Small tables with named rows and columns. After each table, cells are looked up by row and column.

Table big
,dapavo,ket,kirafar
papano,6494,5269,4913
petav,4343,7027,1636
lebogu,5915,5545,4424
ruv,5681,6308,3445
sumubo,7023,4845,5637
mego,4592,5465,7014
kulup,3193,3157,8290

ket of petav = 7027
kirafar of papano = 4913
ket of papano = 5269
kirafar of sumubo = 5637
kirafar of lebogu = 4424
dapavo of ruv = 5681
ket of mego = 5465
dapavo of mego = 4592
kirafar of mego = 7014
dapavo of sumubo = 7023
kirafar of kulup = 8290
dapavo of petav = 4343
ket of kulup = 3157
ket of ruv = 6308

dovunok:
|  | napof | sef | zub | fanima | nivumip |
|---|---|---|---|---|---|
| katil | -2.213 | -9.061 | -24.719 | -0.090 | 11.586 |
| luvomuk | 91.324 | -1.379 | -95.042 | -90.201 | -2.846 |
| dag | -25.592 | -27.614 | 1.806 | -11.558 | 8.160 |
| saf | 18.098 | -3.957 | -15.512 | -11.348 | -18.883 |
| zud | 44.828 | -27.078 | 81.226 | 73.508 | 0.769 |
| minap | -4.822 | 25.203 | -6.071 | 7.796 | 25.646 |
| leteb | -5.381 | 53.370 | 12.698 | -0.945 | -23.546 |
| raz | -4.005 | -1.603 | -2.944 | 6.438 | 19.978 |
| vike | 5.302 | -6.323 | 6.729 | 1.917 | 2.558 |

saf, nivumip: -18.883
luvomuk, napof: 91.324
dag, fanima: -11.558
raz, fanima: 6.438
raz, zub: -2.944
minap, zub: -6.071
vike, fanima: 1.917
zud, fanima: 73.508
minap, sef: 25.203
minap, fanima: 7.796
luvomuk, nivumip: -2.846
leteb, zub: 12.698

gosiva.csv
,mumane,muzizu,segata,rifeke,kogizag,gefar
detanor,283,565,797,228,288,709
kov,283,540,788,284,345,488
vefol,283,606,718,313,362,698
mubol,283,605,727,305,345,719
lofuguz,283,683,238,306,576,374
duluzul,282,533,782,315,354,418
bar,284,369,631,783,564,230
penot,282,365,630,779,581,228
lusera,282,324,585,714,781,403
ras,282,387,646,797,439,268

What is the mumane of vefol in gosiva? 283
What is the mumane of detanor in gosiva? 283
What is the mumane of duluzul in gosiva? 282
What is the rifeke of ras in gosiva? 797
What is the mumane of kov in gosiva? 283
What is the muzizu of penot in gosiva? 365
What is the muzizu of kov in gosiva? 540
What is the muzizu of detanor in gosiva? 565
What is the gefar of duluzul in gosiva? 418
What is the muzizu of vefol in gosiva? 606
What is the kogizag of lofuguz in gosiva? 576
What is the muzizu of mubol in gosiva? 605
What is the rifeke of lofuguz in gosiva? 306
What is the segata of lusera in gosiva? 585
What is the rifeke of penot in gosiva? 779
What is the muzizu of bar in gosiva? 369
What is the gefar of vefol in gosiva? 698

Table tudizim
columns: vurepez, fikomed, munez, busom, vokaner, bal, vam, pugemu
zuru: [16.79, 31.61, -4.88, 3.53, 51.02, 64.18, -46.72, 31.24]
novi: [-4.58, 52.14, 17.54, 19.63, 14.67, -16.19, 64.57, 18.89]
sil: [52.77, -33.63, 53.58, 24.12, -8.50, 32.49, 7.18, -13.90]
gok: [52.94, 21.97, 90.20, 63.98, 29.00, 37.72, 41.72, 66.64]
kovevam: [3.28, 37.64, -27.05, 17.22, 32.35, 54.89, -25.41, 26.16]
zusib: [16.17, -26.45, 63.83, 25.95, 17.88, 46.16, 19.88, 19.35]
mabu: [-22.45, 29.63, 41.28, 50.12, 39.36, 14.88, 39.83, 13.06]
siza: [39.97, -54.83, 61.72, 7.31, 38.14, 38.63, -26.59, -8.66]
kom: [-10.71, 20.09, 44.21, 79.62, 71.12, 7.65, 29.82, 16.11]
mumulen: [2.08, 30.95, 3.67, 16.81, 54.02, 48.21, -43.83, 10.87]
tal: [26.43, 2.20, 49.11, 36.79, 33.97, 45.91, 21.52, 32.39]

busom of kovevam is 17.22
fikomed of tal is 2.20
fikomed of mumulen is 30.95
fikomed of kom is 20.09
pugemu of siza is -8.66
vam of siza is -26.59
pugemu of mabu is 13.06
vam of zusib is 19.88
bal of kovevam is 54.89
pugemu of kom is 16.11
vam of kovevam is -25.41
busom of mabu is 50.12
vokaner of novi is 14.67
vurepez of novi is -4.58
bal of mabu is 14.88
busom of gok is 63.98
munez of sil is 53.58
fikomed of gok is 21.97
bal of kom is 7.65
vokaner of siza is 38.14

pum:
columns: tifo, tikugu, tapobiz, dagen, dukamaf
vom: [56, -533, -286, -205, -207]
niz: [325, 5, 40, -460, -16]
fimodu: [620, -192, -692, -65, -369]
dek: [-7, -457, -254, -66, -159]
zuse: [-723, -229, -321, -90, -397]
kur: [-310, -44, -456, 233, -460]

What is the tapobiz of fimodu in pum? -692
What is the tikugu of niz in pum? 5
What is the dagen of zuse in pum? -90
What is the tifo of kur in pum? -310
What is the tifo of niz in pum? 325
What is the tikugu of kur in pum? -44
What is the tapobiz of dek in pum? -254
What is the dagen of kur in pum? 233
What is the tapobiz of kur in pum? -456
What is the tifo of zuse in pum? -723
What is the dagen of fimodu in pum? -65
What is the dukamaf of niz in pum? -16
What is the tikugu of vom in pum? -533
What is the dukamaf of vom in pum? -207
What is the dukamaf of kur in pum? -460
What is the dukamaf of dek in pum? -159

Table bir
fields: sili, lisosi, pep, lili
tiliz: [0.009, -0.196, -0.277, 0.010]
nenugi: [0.395, 0.126, 0.067, 0.619]
lud: [0.230, -0.176, 0.004, 0.456]
pif: [0.206, 0.204, -0.511, -0.039]
nenamo: [0.442, -0.127, -0.070, 0.640]
bazomo: [0.011, -0.357, -0.907, -0.343]
von: [0.233, 0.677, -0.029, 0.356]

What is the sili of von in bir?
0.233
What is the sili of lud in bir?
0.230
What is the sili of bazomo in bir?
0.011
What is the lisosi of nenamo in bir?
-0.127
What is the lisosi of pif in bir?
0.204
What is the lisosi of lud in bir?
-0.176
What is the sili of nenamo in bir?
0.442
What is the pep of tiliz in bir?
-0.277
What is the lili of nenugi in bir?
0.619
What is the lili of nenamo in bir?
0.640
What is the lili of pif in bir?
-0.039
What is the lili of bazomo in bir?
-0.343
What is the pep of nenamo in bir?
-0.070
What is the lili of tiliz in bir?
0.010
What is the sili of nenugi in bir?
0.395

zop.tsv
	zaz	nuzefo	zed	rel	ranulo	soleval	remog	vos	bemolar	solop
tado	-40	25	20	-30	12	-44	-29	66	-17	21
pib	-25	24	23	-2	7	-47	17	14	-14	-17
varuv	25	-58	-47	-4	-7	2	19	32	-14	20
gona	-32	27	4	-5	-1	-20	-2	39	-15	-12
ladoro	2	-2	43	-14	-45	12	-4	-37	-18	-6
gasu	-8	39	17	-15	6	-14	-5	19	-24	-20
kif	31	-70	-57	15	-10	-15	23	31	-7	34
ras	84	21	36	-2	-37	2	-22	0	27	18

zaz of tado is -40
soleval of pib is -47
zaz of gona is -32
vos of gasu is 19
ranulo of tado is 12
soleval of varuv is 2
zaz of kif is 31
ranulo of gasu is 6
zaz of pib is -25
remog of kif is 23
nuzefo of pib is 24
ranulo of gona is -1
remog of ras is -22
zed of tado is 20
zaz of gasu is -8
solop of ras is 18
bemolar of gasu is -24

melavo:
fields: biv, gos, seme
gom: [5.38, 27.60, -40.01]
tup: [-52.96, -62.06, -37.36]
tizokal: [-33.17, -15.10, -21.70]
liganid: [-44.39, -98.12, 94.03]

gos of gom = 27.60
gos of liganid = -98.12
seme of tup = -37.36
gos of tup = -62.06
biv of tizokal = -33.17
seme of gom = -40.01
seme of tizokal = -21.70
biv of tup = -52.96
seme of liganid = 94.03
biv of liganid = -44.39
biv of gom = 5.38
gos of tizokal = -15.10

bizag =
       saz  daf  zaz  nazoma  lokes  dupeka  tagazi  nim
vid    359  454  497     453    694     466     750  530
lago   318  455  364     665    487     425     518  403
vagab  411  460  527     294    342     477     596  380
gugu   381  437  423     274    358     439     382  214
dem    299  447  511     399    169     586     371  485

dem, tagazi -> 371
vagab, nazoma -> 294
lago, nim -> 403
vid, saz -> 359
vagab, daf -> 460
gugu, nazoma -> 274
vagab, zaz -> 527
gugu, tagazi -> 382

Table nidevo
         bulova  nuro  gipur  rof  fafuged
zak         1.7   4.0    5.5  4.7      7.8
ber         7.5   6.4    7.7  6.7      3.3
fiva        5.1   5.6    5.0  6.0      3.8
vuri        7.7   6.7    7.6  5.0      5.6
lodizes     6.3   3.7    6.0  4.4      4.4
sos         1.6   5.7    5.9  6.6      5.1
gamat       1.7   6.6    6.9  8.3      5.1
putizu      7.3   5.3    6.4  8.3      5.1
lol         4.9   4.7    5.7  3.8      5.4

zak, fafuged: 7.8
putizu, fafuged: 5.1
sos, gipur: 5.9
fiva, nuro: 5.6
lol, gipur: 5.7
gamat, bulova: 1.7
sos, rof: 6.6
lol, nuro: 4.7
putizu, rof: 8.3
vuri, gipur: 7.6
zak, rof: 4.7
ber, rof: 6.7
vuri, nuro: 6.7
zak, gipur: 5.5
ber, bulova: 7.5
fiva, fafuged: 3.8
zak, nuro: 4.0
vuri, fafuged: 5.6
lodizes, bulova: 6.3

